Below are the code and all the weights of a small trained network. Each question names an input and a class and asks about switching units off, where a switched-off unit gives its printed mean instead of its output.

import numpy as np


def w(rows, s, z=0):
    codes = np.array(rows[::2]) - 128.0
    scale = np.full(codes.shape[1], s)
    scale[-1] = z or s
    return codes * scale


def f(y):
    return np.maximum(y, 0)


def log_softmax(a):
    a = a - a.max(-1, keepdims=True)
    return a - np.log(np.exp(a).sum(-1, keepdims=True))


def net(x, mask):
    res = np.array(x, float).reshape(1, 2) / 4 @ E
    y = f(res @ A[0][:, :-1].T + A[0][:, -1])
    res = res + np.where(mask, y, B[0][:, -1]) @ B[0][:, :-1]
    return log_softmax(res[-1] @ U[:, :-1].T + U[:, -1])


A, B = {}, {}
E = w([
[96,253,70],'x0',
[38,58,64],'x1',
],0.0069)
A[0] = w([
[67,1,121,154],'neuron 0',
[26,21,136,162],'neuron 1',
[249,207,151,218],'neuron 2',
[161,253,41,254],'neuron 3',
[119,177,130,121],'neuron 4',
[63,175,4,168],'neuron 5',
[166,82,182,121],'neuron 6',
[80,38,83,174],'neuron 7',
[244,88,132,254],'neuron 8',
],0.0086,0.0043)
B[0] = w([
[60,78,60,246],'neuron 0',
[35,111,33,245],'neuron 1',
[168,173,229,236],'neuron 2',
[237,184,255,254],'neuron 3',
[114,252,183,154],'neuron 4',
[83,206,220,224],'neuron 5',
[254,34,187,181],'neuron 6',
[17,108,64,228],'neuron 7',
[107,86,215,240],'neuron 8',
],0.0061,0.0063)
U = w([
[147,65,248,247],'0',
[181,99,42,2],'1',
[143,182,226,254],'2',
[2,109,18,254],'3',
[160,96,69,2],'4',
[148,115,66,2],'5',
[193,118,5,2],'6',
[117,8,39,162],'7',
],0.0073,0.0043)

Each question gives the input, the list of numbers given to net, and the class t.
The units are the neurons (one row each of A and B). Each row of codes is followed by its name. A weight is (code - 128) times the scale printed after its matrix; where a second scale follows, it is the last column's (A, B and U).
mask holds one flag per neuron, in row order. A switched-off neuron (its flag False) gives its mean, the last column of its row in B, instead of its output. The means were averaged over made-up inputs and are rounded, as every weight is.
A unit's drop is (log p(t) with every unit on - log p(t) with that unit switched off) / (log p(t) with every unit on - log p(t) with every unit switched off).
The circuit of an input: a set's keep is (log p(t) with only the set's units on - log p(t) with every unit switched off) / (log p(t) with every unit on - log p(t) with every unit switched off). Starting from all 9 units, units are removed one at a time, each time the one whose removal leaves the highest keep (on an exact tie, the one counted first), for as long as the keep stays at least 0.8.
circuit, biggest first: the units of the circuit, biggest drop first
unit that matters most: the unit with the biggest drop
k most important neurons: the k neurons with the biggest drops, biggest first
drop when u is switched off: that unit's drop, to one decimal
input [-7,5], class 3: circuit, biggest first -> [neuron 1; neuron 7]
input [5,4], class 2: 3 most important neurons -> [neuron 3; neuron 5; neuron 0]
input [-2,2], class 3: circuit, biggest first -> [neuron 3; neuron 2]
input [4,3], class 2: circuit, biggest first -> [neuron 3; neuron 5]
input [8,8], class 2: unit that matters most -> neuron 3
input [6,4], class 2: circuit, biggest first -> [neuron 3; neuron 5]
input [-8,3], class 7: 2 most important neurons -> [neuron 6; neuron 5]
input [-6,5], class 3: circuit, biggest first -> [neuron 1; neuron 7]
input [-2,0], class 7: circuit, biggest first -> [neuron 3; neuron 5]
input [6,6], class 2: circuit, biggest first -> [neuron 3; neuron 5]
input [-7,7], class 3: 2 most important neurons -> [neuron 1; neuron 7]
input [-6,3], class 7: drop when neuron 7 is switched off -> -0.2
input [-5,0], class 7: drop when neuron 3 is switched off -> 0.3
input [-6,0], class 7: most important neuron -> [neuron 3]
input [8,6], class 2: drop when neuron 3 is switched off -> 0.3
